Below are the code and all the weights of a small trained network. Each question names an input and a target symbol and asks about switching units off, where a switched-off unit gives its printed mean instead of its output.

import numpy as np


def w(rows, s, z=0):
    codes = np.array(rows[::2]) - 128.0
    scale = np.full(codes.shape[1], s)
    scale[-1] = z or s
    return codes * scale


def f(y):
    return y / 2 * (1 + np.tanh(0.7978845608 * (y + 0.044715 * y**3)))


def softmax(a):
    e = np.exp(a - a.max(-1, keepdims=True))
    return e / e.sum(-1, keepdims=True)


def log_softmax(a):
    a = a - a.max(-1, keepdims=True)
    return a - np.log(np.exp(a).sum(-1, keepdims=True))


def net(x, mask):
    ids = ['αεθπστψω'.index(c) for c in x.split()]
    T = len(ids)
    res = E[ids] + P[:T]
    q, k, v = (res @ M[0].T for M in (Q, K, V))
    z = softmax(np.where(np.tri(T) > 0, q @ k.T / 4**0.5, -1e9)) @ v
    res = res + np.where(mask[0], z, O[0][:, -1]) @ O[0][:, :-1]
    y = f(res @ A[0][:, :-1].T + A[0][:, -1])
    res = res + np.where(mask[1:13], y, B[0][:, -1]) @ B[0][:, :-1]
    return log_softmax(res[-1] @ U[:, :-1].T + U[:, -1])


Q, K, V, O, A, B = {}, {}, {}, {}, {}, {}
E = w([
[196,75,29,124,68,138],'α',
[108,102,26,121,176,176],'ε',
[190,147,142,139,125,119],'θ',
[123,158,108,142,180,68],'π',
[166,53,119,170,126,121],'σ',
[102,81,105,222,208,76],'τ',
[157,166,158,255,160,72],'ψ',
[207,72,28,165,96,92],'ω',
],0.024)
P = w([
[55,165,88,206,78,229],'0',
[65,151,80,186,103,209],'1',
[97,144,76,177,96,193],'2',
[120,152,78,172,109,168],'3',
[149,140,85,166,102,155],'4',
[158,119,85,150,97,136],'5',
[180,132,83,143,105,110],'6',
[165,125,82,135,124,76],'7',
[255,57,62,135,69,108],'8',
[213,110,90,132,130,52],'9',
[214,120,107,136,150,18],'10',
],0.0092)
Q[0] = w([
[252,127,114,213,177,108],'H0',
[108,77,157,118,155,203],'H0',
[114,113,197,99,123,144],'H0',
[146,120,96,227,102,109],'H0',
],0.013)
K[0] = w([
[167,88,164,129,151,9],'H0',
[80,209,107,117,169,174],'H0',
[89,157,39,163,86,200],'H0',
[177,129,69,156,72,42],'H0',
],0.011)
V[0] = w([
[144,82,192,63,63,189],'H0',
[135,122,190,254,189,155],'H0',
[115,244,148,109,112,69],'H0',
[196,182,138,150,57,123],'H0',
],0.0085)
O[0] = w([
[186,67,127,169,178,212,6],'H0',
[229,129,228,121,199,38,224],'H0',
[213,204,61,155,152,161,84],'H0',
[203,146,147,251,142,133,173],'H0',
],0.013,0.014)
A[0] = w([
[128,45,118,123,133,178,192],'N0',
[204,126,93,119,133,78,150],'N1',
[151,198,85,169,134,111,98],'N2',
[131,139,78,179,151,135,253],'N3',
[98,137,147,200,82,120,152],'N4',
[144,35,134,88,247,97,112],'N5',
[95,97,128,96,76,143,220],'N6',
[82,112,124,43,107,75,164],'N7',
[137,131,101,173,91,76,43],'N8',
[137,160,131,122,215,72,207],'N9',
[159,188,173,119,117,82,149],'N10',
[154,147,76,100,228,62,64],'N11',
],0.012,0.0039)
B[0] = w([
[85,95,192,172,148,129,142],'N0',
[70,110,201,158,162,169,232],'N1',
[123,145,127,93,112,189,187],'N2',
[223,97,96,209,104,255,147],'N3',
[115,100,84,147,105,68,166],'N4',
[138,214,167,104,125,179,181],'N5',
[72,137,160,164,167,124,149],'N6',
[199,68,70,102,152,149,178],'N7',
[116,172,81,69,117,79,206],'N8',
[183,72,128,152,116,107,254],'N9',
[77,119,73,67,119,180,255],'N10',
[105,139,160,112,18,153,231],'N11',
],0.0086,0.032)
U = w([
[99,120,111,167,70,168,34],'α',
[89,101,96,122,111,180,103],'ε',
[237,131,107,188,82,176,187],'θ',
[132,206,1,107,73,213,148],'π',
[158,119,169,162,134,86,253],'σ',
[204,76,100,78,120,147,92],'τ',
[136,205,166,122,47,113,55],'ψ',
[73,195,96,163,47,8,108],'ω',
],0.0084,0.0078)

Each question gives the input, a string of symbols that net reads in full, and the target symbol t.
The units are the heads (4 rows each of Q, K, V and O) and the neurons (one row each of A and B). Each row of codes is followed by its name. A weight is (code - 128) times the scale printed after its matrix; where a second scale follows, it is the last column's (O, A, B and U).
mask holds one flag per unit, heads first, then neurons. A switched-off unit (its flag False) gives its mean, the last column of its rows in O or B, instead of its output. The means were averaged over made-up inputs and are rounded, as every weight is.
A unit's drop is (log p(t) with every unit on - log p(t) with that unit switched off) / (log p(t) with every unit on - log p(t) with every unit switched off).
The circuit of an input: a set's keep is (log p(t) with only the set's units on - log p(t) with every unit switched off) / (log p(t) with every unit on - log p(t) with every unit switched off). Starting from the 12 units with the biggest drops (on a tie, the unit counted first), units are removed one at a time, each time the one whose removal leaves the highest keep (on an exact tie, the one counted first), for as long as the keep stays at least 0.8.
units of the circuit, in order: the units of the circuit, biggest drop first
unit that matters most: the unit with the biggest drop
k most important neurons: the k neurons with the biggest drops, biggest first
drop when u is switched off: that unit's drop, to one decimal
input σ ω σ ψ ψ α τ π, target τ: units of the circuit, in order -> [N7 H0]
input τ ω τ, target ω: units of the circuit, in order -> [N1 H0 N10]
input σ θ π σ ψ θ α, target ψ: units of the circuit, in order -> [H0 N7 N11]
input θ σ ε τ ε, target τ: units of the circuit, in order -> [N7 H0]
input ψ ψ ε σ, target ψ: units of the circuit, in order -> [H0 N5 N11]
input α α ω π τ, target ω: units of the circuit, in order -> [H0 N1]
input ψ π σ, target ψ: units of the circuit, in order -> [H0 N7 N5]
input τ ψ ω α, target ω: unit that matters most -> N10
input π ψ π θ α α, target θ: 3 most important neurons -> [N10 N3 N11]
input ψ ε σ τ ε α, target τ: 2 most important neurons -> [N7 N11]
input ε ε θ ψ ε π α ω ψ, target ω: 2 most important neurons -> [N4 N7]
input α τ σ π, target τ: units of the circuit, in order -> [H0 N7]
input α ε ε θ π π σ, target σ: units of the circuit, in order -> [N11 N2]
input ψ θ ψ ω ω α θ α τ α θ, target τ: 2 most important neurons -> [N7 N10]
input ε σ ε, target ε: units of the circuit, in order -> [H0]
input θ ω θ σ, target ω: 2 most important neurons -> [N1 N9]
input α ε α ψ π θ θ θ ε θ ψ, target ψ: 3 most important neurons -> [N11 N1 N2]
input π σ ω α ψ τ τ, target ψ: 3 most important neurons -> [N5 N11 N3]
input ε ψ ε τ, target ψ: 3 most important neurons -> [N11 N5 N3]
input σ θ ω π σ α π α, target π: 2 most important neurons -> [N9 N0]
input θ σ ω ε, target θ: most important neuron -> [N10]
input τ π ψ π ψ ω, target ω: 2 most important neurons -> [N10 N9]
input τ ψ π, target ψ: drop when N10 is switched off -> -0.1
input ψ ε α π ψ ε θ θ, target θ: drop when N9 is switched off -> 0.2
input ψ τ ψ ω ε, target ψ: drop when H0 is switched off -> 0.6
input ε τ ε θ ω ψ α π ω α α, target ω: drop when N5 is switched off -> 0.0
input θ ε α τ θ θ ω θ α π, target π: most important neuron -> [N3]
